In the rows, 128 means zero.
Each row of numbers belongs to one of the elements below and depends on some of the facts about them. Some rows are named. Which element is each other row?

Some elements and their rows:
bratres: [136  95  95 113 158 161 156 129 138 137 170  84 120 139 165 104 138 115
 108  99 103 148 139  84 155  80 110  85 132 125 149 128  91 121]
ruruk: [111 100 111 105 153 174 145  88 139 152 156  95  79 147 154  79 153 114
  95  86 116 155 146  82 157  87  98  83  99 125 132 103  94 138]
drudramer: [107 107 130 106 150 201 107  80 151 195 152  74  90 126 131  85 186 110
  86  95 111 188 144 136 154  49 103  86 118 194 103 123 105 149]
moskis: [114  95 107 126 165 177 127  98 147 138 152  82 108 138 152  88 147 107
  88 101 114 154 127 114 140  69 100  88 149 146 133 122  86 123]
dega: [ 93  72 131 145 143 161 100 120 162 146 127  90 100 159 175  59 156 115
 118  95 125 133 135 103 140 132 105 104 144 165 105  78  78 140]
voflen: [124  99 102 107 157 167 153 107 137 150 162  90 104 145 166  86 143 112
 105  90 108 145 147  80 152  86 104  82 125 128 137 111  88 129]
pitrekir: [ 89 116 120 114 147 176 131  69 126 148 137  89  73 154 136  84 159 100
 113 106 105 165 134 102 132  81 120  86 111 134 118 112  93 123]
mavir: [ 94  77 132 117 151 166 115  78 141 144 140  90  91 142 150  72 168  94
  76  84 126 151 126  98 140 101 102  86 130 138 137 102 104 126]
naklik: [123  96 102 110 155 167 150 110 140 144 163  89  99 144 160  92 146 115
 101  94 109 151 145  86 156  84 105  86 114 125 140 117  94 131]
noras: [113  83 112 170 154 167 151 141 173 127 150  75  65 157 148  95 129 148
 153 106 117 143 142 105 173 122  96 104 102 138 125 105  90 118]
kedo: [125  99 102 109 156 168 150 109 138 145 164  90  99 143 159  91 144 114
 101  92 110 152 142  84 155  84 105  85 116 124 140 115  93 130]
dimim: [123  97 102 109 156 168 150 109 139 143 163  90  99 144 160  91 146 115
 101  93 109 151 144  85 156  84 104  84 114 125 140 116  93 129]
skodi: [123  90 121  87 142 146 136  83 148 125 134 102  80 120 158  39 151 161
  91 108 123 154 122  65 148  58  95  77  93 149 121 104  96  97]
klolon: [151  90 102  84 149 128 158 124 145 128 142  91 136 114 186  48 123 160
 118 117 104 128 125  54 137  55 107  71 155 157 128 118  78  75]
skoplis: [129  69  96 122 166 176 124 124 136 112 151  80 135 135 174 106 147 105
  83 124 102 141 124 120 142  60 113  87 160 135 156 133  68 116]
dragin: [ 82 130 117 109 139 174 136  64 118 148 136  94  63 162 130  86 158  97
 128 112  98 168 136  96 126  84 133  86 101 124 111 117  97 120]
sipa: [123  98 102 108 156 167 150 109 139 144 164  90  99 144 160  90 145 114
 100  92 109 151 142  83 156  85 104  84 116 125 141 116  92 131]
fonure: [135 102 114 153 150 139 162  89 127 149 152 113  88 169 188  50 178  89
  89  87  88 155 117 119 169  60  91  82  81 128 137  94  85 119]

Some facts about the elements:
τ: uses; α: refers to
keklos α:tregran, klolon, bovisur
dragin τ:plugrer
bezan τ:brugrur, vuplor
stodrir τ:trelu
nadrimu α:naklik
tegudun τ:relu, tutra, testar
zitro τ:flotok, trelu
gremol τ:sapek
tutra τ:zitro α:plotri, dinon, bratres
dega τ:stopar α:zitro, voflen, bovisur
stuze τ:plugrer α:bezan, balas
tugek α:depor, tregran, trostus
brugrur τ:sukles α:dimim, maklas
sukles α:depor
melus α:dekun
tezes τ:grogo α:sapek, testar
bregral α:musku, dedisin
mefe α:moskis
potreful τ:grogo, temol
zisun α:dedisin, skoplis
gadral α:trotra, tregran, skufen
flotok τ:temol, stopar, kuluk
sebem τ:brugrur
tutrik τ:trelu, temol
safek τ:temol, vuplor
depor τ:bezan, vuplor
groklino α:trelu
teflan τ:brugrur
noras α:fotam, gripi
starum τ:trelu
zufudak τ:temol α:depor
grogo α:kigrar, klolon, flubas
pitrekir τ:plugrer, temol
sapek τ:bezan
mavir τ:stopar
moskis τ:zitro
brukim α:gremol, skari
skebogo τ:dreklogas
ladrun α:skebogo, drudramer
nugim τ:vudri
fonure τ:sebem, destim
klalo τ:sukles
pline α:flotok, gripi
kuluk τ:temol, stopar
lipi τ:sukles α:temol
drastape α:tobri, kuluk
trostus τ:sebem
ruruk τ:bratres
vuplor τ:stopar, kuluk α:sapek
lenu τ:sebem, brugrur, teflan, seso
stistaple τ:dreklogas
relu α:reklo, dragin
drudramer τ:tutrik
pufa α:stistaple, drudramer
tegros τ:stuze
plotri τ:vudri
bovisur τ:moskis, skoplis, vuplor
plugrer τ:potreful
skipin α:tobri
skodi τ:sapek, klolon, vudri
dreklogas τ:stopar α:pitrekir

Which element is each row?
No name comes twice in this set of rows, the named rows included.
[ 90 127 107 142 127 163 122 125 138 130 135  91  81 178 146  94 145 122
 173 136  89 160 135 105 128 109 148 108 107 140  90 116  85 127] => stuze
[ 89 135 115 144 134 143 100 123 141 139 126 102  87 168 114 111 185 117
 177 136 100 168 110  76 107  99 125 129 106 134  95 102  60 144] => tezes
[107  97 118 114 162 170 132  79 139 163 136  86 102 144 166  61 148 100
  96  88 113 139 136  99 135  81  97  78 159 153 119  94  73 125] => bovisur
[120  78 114 123 156 156 128 118 141 131 155  81 130 137 161  96 151  95
  91  99 110 145 120 100 137  90 113  88 162 137 152 128  96 110] => stopar
[ 96  46 134 152 136 145  87 146 169 123 140  90 120 153 174  78 165 109
 104  94 131 133 123 102 142 151 114 112 145 153 129  98 107 131] => dreklogas
[158  98  98 153 154 131 172 128 130 135 167 100 126 159 195  75 160  93
 100 100  77 149 112 116 166  55 103  83 117 129 153 119  81 105] => seso
[126  91 100 133 146 163 138 147 155 152 151  88 110 162 187  71 125 137
 143 101 105 133 145  86 155 120 109  98 136 150 105  88  61 147] => gadral
[120 139  42 144 165 167 128 112 188 106 200 113 140 163 140  88 120 123
  87  83 122 142 117  99 101  59  86 108 188  98  85 167 118 132] => testar
[117 122  46 175 154 178 113 151 210  93 190 105 132 177 168  72  98 150
 112  99 121 133 131 130 120  91  98 116 181 129  59 153 112 141] => relu
[134 111 109 108 153 113 122 111 152 131 146 115 117 124 125  88 195 136
 113 109 120 157  93  35 117  51  79 111 112 121 133 111  73 118] => sapek
[126  70 121  96 137 187 140  73 129 150 159  85  68 153 143  49 135 122
  67  87 104 187  54 114 160 108 102  83 101 120 134 104  65 141] => depor
[112 104 101 124 167 180 131  93 146 144 153  84 109 143 154  82 138 107
  92  95 114 149 131 111 135  69  98  86 161 144 122 120  82 127] => zitro
[116  65  83 101 154 191 131 109 131 104 154 101  99 153 187  99 154 116
  79 124 104 132 156 100 160  69 114  84  96  99 151 118  71 141] => dedisin

Now the same elements, written a new way:
Named rows:
potreful: [113 124 131 127 132 116 123 140 122 129 111 134 124 135 121 131 110 120
 132 182 141 127 133 174 122 161 116 117 125 133 115 122 123 141 127 157
 146 127  79 118 118 148  99 134 128 116 129 122 143]
trostus: [109 130 133 129 123 133 124 134 113 177 188 121 126 120 123 147 146 127
 122 110 111 170 122 140 122 104 165 137 131 117 184 120 136 113 122 121
 146 133 171 127 118 116 100 217 126 132 167 119 111]
bratres: [142 133 137 134 124 105 143 125 111 147 113 139 126 121 124 130 122 126
 131 159 111 108 180 115 121 124 116 124 160 121 137 121 146 115 124 117
 172 128 154 121 136 137 130 119 132 115 112 121 171]
sukles: [101 125 136 125 117 149 153 141 108 131 136 113 123 126 120 159 138 154
 122 143 116 109 132 126 136 105 128 127 116 113 177 119 158 107 121 122
 159 120 123 161 185 118 107 216 129 130 136 121 104]
seso: [105 130 165 125 120 145 126 123 113 115 152 103 118 103 132 157 165 130
 118 107 117 103 143 108 137 106 114 130 125 114 163 123 127 106 115 120
 143 117 104 138 171 112 129 167 126 142 122 124 119]
vuplor: [111 125 119 129 124 156 125 124 113 121 116 119 134 133 120 111 129 128
 126 126 127 131 121 117 134 112 115 118 125 134 126 131 120 117 127 126
 110 135 114 120 126 127 158 131 128 145 123 128 106]
bezan: [127 132 126 122 123 117 112 134 142 121 148 115 114 109 122 137 143 124
 116 108 115 111 121 118 121 119 115 120 128 121 124 123 126 120 114 118
 127 119 139 132 122 113 125 119 126 139 127 126 148]
skodi: [136 127 123 129 117 143 124 140 129 156 180 160 128 128 126 107 146 123
 145 104 127 124 123 155 121 132 147 150 126 151 135 140 121 189 120 130
 100 150 180 132 129 115 137 112 133 113 149 122 166]
melus: [115 127 122 124 119 126 123 124 113 120 111 121 129 143 122 121 111 128
 121 153 114 101 127 119 127 109 112 116 122 147 127 130 131 122 128 123
 132 124  93 124 177 118 127 123 128 112 110 133 108]
pobas: [141 128 126 124 130 143 152 130 108 144 116 165 119 151 123 121 128 123
 175 163 141 135 121 129 129 138 123 131 128 126 142 120 123 108 126 134
 134 127 139 110 124 115 133 140 128 125 127 122 133]
bovisur: [137 134 118 129 151 105 120 127 174 144 115 120 114 111 126 143 128 131
 117 100 135 206 123 124 124 136 170 120 123 116 108 121 140 127 132 123
 133 134 188 146 111 135 110 117 127 141 144 125 114]
naklik: [143 128 138 125 126 121 118 114 140 115 119 121 132 106 153 117 153 119
 125 106 130 112 130 109 135 136 120 141 126 112 120 124 115 127 128 122
 117 120 137 110 108 147 155 102 131 137 120 124 126]
brotakle: [124 131 130 132 132 139 142 142 107 132 114 156 126 141 120 132 125 129
 138 163 137 116 127 130 133 141 122 116 135 139 127 115 128 115 122 138
 132 118 145 123 117 115 120 125 127 141 123 121 135]
pitrekir: [117 123 123 131 162 114 124 123 139 141 121 121 129 125 121 114 116 127
 122 110 195 178 120 159 116 163 122 114 124 117 112 121 111 137 127 141
 118 139  96 112 111 156 107 122 133 120 148 123 153]
nugim: [141 130 122 131 118 129 128 136 171 138 188 155 146 122 136 104 151 123
 131 103 116 104 121 160 125 121 146 149 126 172 132 166 131 226 123 119
 106 147 178 145 135 117 145 109 131 116 153 124 170]
skipin: [115 127 127 132 124 160 125 121 114 116 114 136 129 137 129 115 134 131
 139 129 130 114 123 119 131 124 117 129 125 131 130 125 121 117 140 132
 112 124 120 117 118 134 169 137 130 141 129 122 112]
lople: [140 123 125 126 123 141 126 110 113 127 124 140 122 133 139 111 132 126
 143 115 126 130 126 117 131 131 130 146 124 114 136 118 119 118 131 122
 116 123 134 112 114 124 151 125 123 124 123 121 116]
sebem: [104 130 167 130 119 179 122 127 111 121 176 109 123 114 124 131 182 117
 116 105 115 106 124 112 130 123 120 139 121 112 136 119 117 110 123 116
 130 120 138 116 113 111 116 168 129 162 146 124 146]

Name these rows:
No name comes twice in this set of rows, the named rows included.
[140 127 122 126 118 103 124 169 151 216 202 161 120 124 121 108 134 123
 130 102 115 103 122 168 118 112 119 137 128 169 133 160 149 230 124 119
 105 142 199 162 160 117 118 108 151 114 123 121 218] => plotri

The same elements again, as new rows of numbers:
Known rows:
skipin: [134 159 142 111 141 127 120 158 120 123 104 129 149 136 124 112 124 130
  89 110 129 105  96 125 130  93 114 129 133 145 128 152]
trelu: [105 113 133 100 148 137 105  98 137 107 139 104 111 118  94  98 156 110
 110 121 105 169 137  68 157 114 127 113 147 120 127 126]
tezes: [133 157 146 124 137 144 120 187 112 121  99 134 135 137 115 127 138 134
 104 107 133  95  90 127 130  88 119 134 128 145 115 157]
teflan: [139  91 116 152  74  97 137 170 130 147 203 156  86 132 105  86 128  93
  97 105 155  91 108  81 146 148 154 165  51 125 123 148]
lenu: [137  91 128 150  89  91 142 167 124 133 185 149  88 135 108  83 123  92
 106 106 142  95 110  79 144 136 144 158  71 118 129 140]
bubuflen: [121 133 139 123 132 121 128 130 127 125 126 125 133 128 134 118 114 132
 126 126 128 129 123 132 131 122 123 124 138 132 133 128]
balas: [108 126 139 115 135 130 139 122 138 131 129 123 147 128 127 109 110 132
 118 134 115 122 129 112 128 130 125 122 134 130 141 122]
melus: [133 146 144 126 132 118 119 140 117 120 121 128 129 129 135 118 121 131
 129 117 139 130 109 152 135 114 124 131 141 132 124 138]
zisun: [133 150 154 170  99  98 123 169 128 102 120 154 145 126 135 102 149 100
 149 137 182 184 154 212 131  85 118 132 147 174 145 123]
zufudak: [148 113 138 128 121 183 151 225  98 147 106 116  39 122  76 239 148 142
 182 104 162 155 142  96 126  92 118 110 112 127 104 134]
tegros: [122 133 137 139 124 121 132 117 139 103 116 138 132 135 140 135 144 133
 126 118 114  92 127 140 115 124 142 134 122 122 115 111]
tegudun: [128 136 132 120 128 122 122 112 132 115 127 129 132 130 131 119 133 126
 119 118 120 129 127 132 132 127 130 128 135 126 125 124]
stuze: [123 149 156 179 111 115 135 134 143  52  82 162 120 149 159 171 194 148
 142  98  99  23 113 178  86 103 172 154 108 112  71  92]
tutrik: [103  92 135 131 153 200 108 178 109 120 133 103  72 106  46 146 202 111
 164 132 108 181 132  63 170 100 129 123 147 119 109 145]
lople: [122 133 139 123 131 121 128 130 127 126 125 124 133 129 133 115 114 132
 126 126 129 129 123 136 131 122 124 125 139 131 132 128]
trostus: [151  78 117 119  94  86 164 143 131 134 148 121  45 144 116 153  92 104
 109  91 146 121 159  37 111 118 125 109  68 109 127 114]
tregran: [125  81  99 120 125 115 145 102 139 149 111  93  89 141 142 165  79 134
 117 128 136 142 179  65  90 131 111  80 108 127 122 122]
relu: [141 157 148 124 133 114 115 144 114 117 116 129 127 131 137 113 121 133
 126 111 143 129 103 160 137 109 123 133 144 133 119 142]

Name these rows:
No name comes twice in this set of rows, the named rows included.
[101 132 135  98 145 142 143 135 145 138 115 122 167 133 116 103 109 132
  80 134 102  98 122  71 123 114 114 116 121 141 149 132] => tobri
[141 166 144 112 142 126 115 164 114 119 100 132 145 137 126 111 126 129
  88 105 134 104  90 132 132  88 113 131 133 146 123 156] => drastape
[ 94  96 144 141 145 190 150 192 117 149 122 117 121 114  84 149 137 140
 171 157 111 133 132  99 138 122 119 126 138 132 139 132] => temol
[ 95 118 146 157 118 134 153 118 160  83 102 147 137 141 142 152 166 145
 132 124  82  43 140 122  91 123 161 139 106 115 106  84] => dragin
[ 94  95 150 170 135 197 151 221 113 130 111 125  99 119  87 176 164 148
 193 146 111 104 128 118 128 113 133 136 131 129 112 129] => potreful
[ 98 119 152 180 113 138 148 145 149  71  94 149 116 142 145 174 180 151
 155 119  90  32 133 146  88 114 166 143 108 116  87  85] => plugrer
[133 104 138 141 114  97 143 152 121 119 151 138 104 134 118  93 117 104
 119 114 125 109 117  98 138 124 131 143 106 116 133 128] => fonure
[165 167 170 111 123 105  92   5 123  81 133 136 122 122  99 103 188 140
 140  59 126 191 124 164 138 150 184 153 140  62  43 148] => tutra

Now the same elements, written a new way:
Some rows with their names:
bukom: [119 125 121 116 143 121 142 131 147 127 127 129 137 121]
fotam: [160 122  93 102 130 118 129 135  98 115 135 117 124 107]
gremol: [129  50 147 142  75  73 133 134 132 118 182 159 123 166]
fonure: [178 138 170 123  47  51  87  87 134 115 153 144 140 157]
destim: [158 137 175 145 120  79  76 132 124 150 128 127 156 140]
teflan: [181 137 197 153  73  55  61 112 114 139 146 135 154 159]
funos: [121 125 120 116 144 122 142 130 144 127 127 128 138 121]
dekun: [172 131 106 113 173 124 148 197 134  99 109 155  89  89]
skari: [ 94  79 106 112 124 105 131 164 152 141 140 151 119 127]
moskis: [ 94 109  97 151  92 142 104 178  87 152 126 225  81  70]
mefe: [ 95 113 120 124 171  86 124 139 185 141 148 211 133 127]
flusor: [121 125 120 116 145 121 144 131 146 127 127 129 138 118]
tegudun: [129 142  90 117  40 151 142 132 106 111 111 174 107  57]
naklik: [ 90 138 147 111 140 134 177 102 134 127 119  86 142 112]
pufa: [172 115  91 131 150 108 117  88 157 127 138 167 144 109]
klalo: [177 135 178 136  62  56  79  98 128 124 149 141 147 156]
tutrik: [120 164  97 132 106 190 106 129 100 130 101 134  90 117]
flotok: [169 145  83 135  78 181 101 125  40 110 126 124  77 118]

Rows to name:
No name comes twice in this set of rows, the named rows included.
[106 100 199 163  86  72  99 163  95 142 166 167 115 169] => bezan
[110 158 102  87 166 143 131  80 174 113 133  93 101 196] => tegros
[ 99 169 111 112 224 177 102 110 158 143 112  69 101 205] => plugrer
[205 153 222 185 103  82  44 142 111 149 115 104 174 165] => brugrur
[174 131 175 125  45  53  85  99 108 123 152 127 136 152] => trostus
[117 181 126 112 156 194 175  48 158  98  98  61  70 155] => pitrekir
[148  73 149 130  95  79 190  83 148  81 191 137 141 164] => skodi
[ 55 104 133 102 148  99 152 176 150 139 143 161 115 127] => balas
[102 179 125 128 241 178  98 122 156 151 102  73 124 191] => grogo
[120 132 118 166 136 175 129 162 140 155  76 170 136  40] => relu

